Below is a small trained network, with its code and all its weights. Each question gives an input and a target symbol and asks what happens when units are switched off, that is, made to give their printed mean instead of their output.

import numpy as np


def w(rows, s, z=0):
    codes = np.array(rows[::2]) - 128.0
    scale = np.full(codes.shape[1], s)
    scale[-1] = z or s
    return codes * scale


def f(y):
    return y / 2 * (1 + np.tanh(0.7978845608 * (y + 0.044715 * y**3)))


def softmax(a):
    e = np.exp(a - a.max(-1, keepdims=True))
    return e / e.sum(-1, keepdims=True)


def log_softmax(a):
    a = a - a.max(-1, keepdims=True)
    return a - np.log(np.exp(a).sum(-1, keepdims=True))


def net(x, mask):
    ids = ['αδεζπσ'.index(c) for c in x.split()]
    T = len(ids)
    res = E[ids] + P[:T]
    u = 0
    for l in range(2):
        r = res
        for j in range(2):
            rows = slice(2 * j, 2 * j + 2)
            q, k, v = (r @ M[l][rows].T for M in (Q, K, V))
            z = softmax(np.where(np.tri(T) > 0, q @ k.T / 2**0.5, -1e9)) @ v
            o = O[l][rows]
            res = res + np.where(mask[u + j], z, o[:, -1]) @ o[:, :-1]
        u += 2
        y = f(res @ A[l][:, :-1].T + A[l][:, -1])
        res = res + np.where(mask[u : u + 12], y, B[l][:, -1]) @ B[l][:, :-1]
        u += 12
    return log_softmax(res[-1] @ U[:, :-1].T + U[:, -1])


Q, K, V, O, A, B = {}, {}, {}, {}, {}, {}
E = w([
[143,198,213,65,192,137],'α',
[8,72,164,96,187,97],'δ',
[92,183,141,196,89,75],'ε',
[70,166,41,101,120,201],'ζ',
[202,115,109,128,128,141],'π',
[119,110,159,202,182,198],'σ',
],0.013)
P = w([
[133,96,110,112,103,118],'0',
[150,130,36,152,232,65],'1',
[127,210,93,129,204,94],'2',
[132,85,186,69,6,181],'3',
[181,15,115,89,79,60],'4',
[154,170,52,163,230,73],'5',
[85,221,145,114,156,194],'6',
],0.011)
Q[0] = w([
[133,113,181,94,45,190],'0.h1',
[96,92,185,106,52,147],'0.h1',
[83,213,181,156,119,245],'0.h2',
[128,71,207,84,1,162],'0.h2',
],0.0098)
K[0] = w([
[108,135,96,146,188,98],'0.h1',
[147,157,100,138,170,116],'0.h1',
[162,2,66,118,128,74],'0.h2',
[142,169,74,147,224,102],'0.h2',
],0.017)
V[0] = w([
[142,100,136,114,117,129],'0.h1',
[152,160,126,57,100,116],'0.h1',
[141,113,108,108,136,87],'0.h2',
[114,109,217,255,159,172],'0.h2',
],0.005)
O[0] = w([
[121,132,122,107,107,121,122],'0.h1',
[151,119,69,41,102,107,8],'0.h1',
[138,126,104,105,147,109,137],'0.h2',
[115,102,208,255,153,149,234],'0.h2',
],0.006,0.0011)
A[0] = w([
[161,100,152,136,119,183,82],'0.n1',
[248,166,164,129,153,77,108],'0.n2',
[158,63,190,146,131,1,25],'0.n3',
[158,177,135,136,92,163,123],'0.n4',
[70,116,50,118,61,77,2],'0.n5',
[130,60,38,145,142,191,47],'0.n6',
[101,66,54,166,114,158,62],'0.n7',
[120,183,184,111,174,133,69],'0.n8',
[145,115,107,148,65,147,90],'0.n9',
[96,181,131,169,51,14,33],'0.n10',
[96,142,137,35,106,63,68],'0.n11',
[118,108,73,156,65,141,62],'0.n12',
],0.0063,0.0052)
B[0] = w([
[160,151,117,84,91,125,98],'0.n1',
[176,38,95,129,187,84,242],'0.n2',
[113,63,143,188,65,155,107],'0.n3',
[170,152,134,117,131,164,147],'0.n4',
[181,111,154,85,154,72,18],'0.n5',
[122,134,197,153,120,66,95],'0.n6',
[133,111,148,161,118,103,63],'0.n7',
[120,143,154,93,218,125,148],'0.n8',
[161,135,158,112,110,167,43],'0.n9',
[141,253,193,152,70,46,110],'0.n10',
[116,107,66,42,71,37,77],'0.n11',
[161,164,174,111,150,145,1],'0.n12',
],0.0049,0.00081)
Q[1] = w([
[122,82,226,75,12,192],'1.h1',
[86,231,152,100,147,208],'1.h1',
[129,52,74,132,182,151],'1.h2',
[129,172,37,181,233,57],'1.h2',
],0.011)
K[1] = w([
[120,159,29,180,247,64],'1.h1',
[169,56,105,168,108,71],'1.h1',
[83,164,177,94,103,94],'1.h2',
[140,84,224,92,23,177],'1.h2',
],0.012)
V[1] = w([
[5,83,199,108,60,20],'1.h1',
[34,255,183,76,183,159],'1.h1',
[184,89,218,68,188,97],'1.h2',
[41,35,113,96,149,198],'1.h2',
],0.0072)
O[1] = w([
[116,101,206,98,2,120,81],'1.h1',
[86,203,169,90,125,195,5],'1.h1',
[180,101,202,80,171,110,91],'1.h2',
[114,58,144,74,81,230,236],'1.h2',
],0.0094,0.0021)
A[1] = w([
[24,114,133,132,197,77,51],'1.n1',
[169,190,133,155,129,162,131],'1.n2',
[147,102,67,65,108,65,104],'1.n3',
[92,176,59,85,105,165,2],'1.n4',
[255,151,143,173,85,161,128],'1.n5',
[134,107,191,151,127,96,175],'1.n6',
[63,126,61,179,171,109,40],'1.n7',
[42,188,154,142,141,166,173],'1.n8',
[214,149,149,99,122,211,77],'1.n9',
[85,152,169,152,146,133,98],'1.n10',
[229,221,88,74,52,116,126],'1.n11',
[130,195,161,148,61,63,22],'1.n12',
],0.008,0.0075)
B[1] = w([
[130,65,190,110,74,121,165],'1.n1',
[254,151,72,128,136,129,160],'1.n2',
[83,192,154,58,78,109,161],'1.n3',
[151,131,192,136,174,96,122],'1.n4',
[140,72,155,153,113,56,174],'1.n5',
[224,137,192,151,154,92,194],'1.n6',
[91,70,177,122,46,169,199],'1.n7',
[93,162,195,136,108,191,253],'1.n8',
[152,65,100,107,148,121,146],'1.n9',
[87,168,198,119,101,172,140],'1.n10',
[97,151,90,40,113,6,164],'1.n11',
[100,81,116,66,188,166,143],'1.n12',
],0.0065,0.0044)
U = w([
[183,193,177,19,205,128,1],'α',
[85,63,170,66,97,109,23],'δ',
[132,219,155,177,51,38,202],'ε',
[73,181,3,60,108,196,69],'ζ',
[209,59,33,91,118,57,205],'π',
[161,104,155,215,161,197,189],'σ',
],0.0057,0.003)

Each question gives the input, a string of symbols that net reads in full, and the target symbol t.
The units are the heads (2 rows each of Q, K, V and O) and the neurons (one row each of A and B). Each row of codes is followed by its name. A weight is (code - 128) times the scale printed after its matrix; where a second scale follows, it is the last column's (O, A, B and U).
mask holds one flag per unit, layer by layer, with each layer's heads first. A switched-off unit (its flag False) gives its mean, the last column of its rows in O or B, instead of its output. The means were averaged over made-up inputs and are rounded, as every weight is.
A unit's drop is (log p(t) with every unit on - log p(t) with that unit switched off) / (log p(t) with every unit on - log p(t) with every unit switched off).
The circuit of an input: a set's keep is (log p(t) with only the set's units on - log p(t) with every unit switched off) / (log p(t) with every unit on - log p(t) with every unit switched off). Starting from the 12 units with the biggest drops (on a tie, the unit counted first), units are removed one at a time, each time the one whose removal leaves the highest keep (on an exact tie, the one counted first), for as long as the keep stays at least 0.8.
units of the circuit, in order: the units of the circuit, biggest drop first
k most important neurons: the k neurons with the biggest drops, biggest first
k most important neurons of layer l: the k neurons of layer l with the biggest drops, biggest first
which heads matter: for each layer, one digit per head in row order, 1 if its drop is at least 0.15 and else 0, layers parted by /
drop when u is switched off: that unit's drop, to one decimal
input ε σ ζ ε ε ε δ, target ε: units of the circuit, in order -> [1.h1, 1.h2, 0.n10]
input α δ δ ζ δ σ π, target δ: units of the circuit, in order -> [1.h1, 1.h2]
input σ σ ζ α ζ, target ζ: which heads matter -> 00 / 10
input ζ α σ, target ζ: units of the circuit, in order -> [1.h2, 0.h2]
input π ε σ π, target ε: most important neuron of layer 0 -> [0.n10]
input α δ σ σ δ ε ε, target δ: units of the circuit, in order -> [1.h1, 1.n12, 1.h2]
input σ ζ δ ζ σ π, target ζ: units of the circuit, in order -> [1.h2, 1.h1]
input σ π π ζ, target π: units of the circuit, in order -> [1.h1, 1.h2]
input α π ε, target α: which heads matter -> 00 / 11
input α π π δ, target π: units of the circuit, in order -> [1.h1, 1.n8]
input ε σ α α σ δ, target α: 2 most important neurons -> [1.n7, 0.n8]
input ε π ε δ, target π: units of the circuit, in order -> [1.h1, 0.n2]
input σ ε ζ σ δ ζ, target σ: units of the circuit, in order -> [0.h2, 1.n11]
input σ α π π, target α: which heads matter -> 00 / 11
input ζ σ δ, target ζ: units of the circuit, in order -> [1.h2]
input σ π ε σ ζ δ π, target π: which heads matter -> 01 / 10
input σ σ σ ζ π ε π, target π: units of the circuit, in order -> [1.h1, 0.h2]
input π δ ε δ σ, target ε: units of the circuit, in order -> [1.h2, 1.h1, 0.n10]
input π ζ π σ, target ζ: which heads matter -> 01 / 11
input π ε σ σ π δ ζ, target π: which heads matter -> 00 / 10
input α σ π α ζ σ, target α: which heads matter -> 00 / 11
input π ε σ ζ, target ε: which heads matter -> 00 / 01
input σ π σ ζ ζ σ ε, target ζ: which heads matter -> 01 / 01
input ε σ ε α, target σ: units of the circuit, in order -> [0.h2, 1.n11, 1.h1]
input σ δ σ σ ε, target σ: which heads matter -> 01 / 10
input α ζ σ, target α: units of the circuit, in order -> [1.h2, 1.h1]
input δ ζ δ δ δ ζ, target δ: units of the circuit, in order -> [1.h1, 1.h2]
input σ σ ζ σ π, target ζ: which heads matter -> 00 / 11
input δ ζ σ ε, target ζ: drop when 1.n6 is switched off -> 0.1
input σ ε ζ, target σ: drop when 0.h1 is switched off -> 0.1
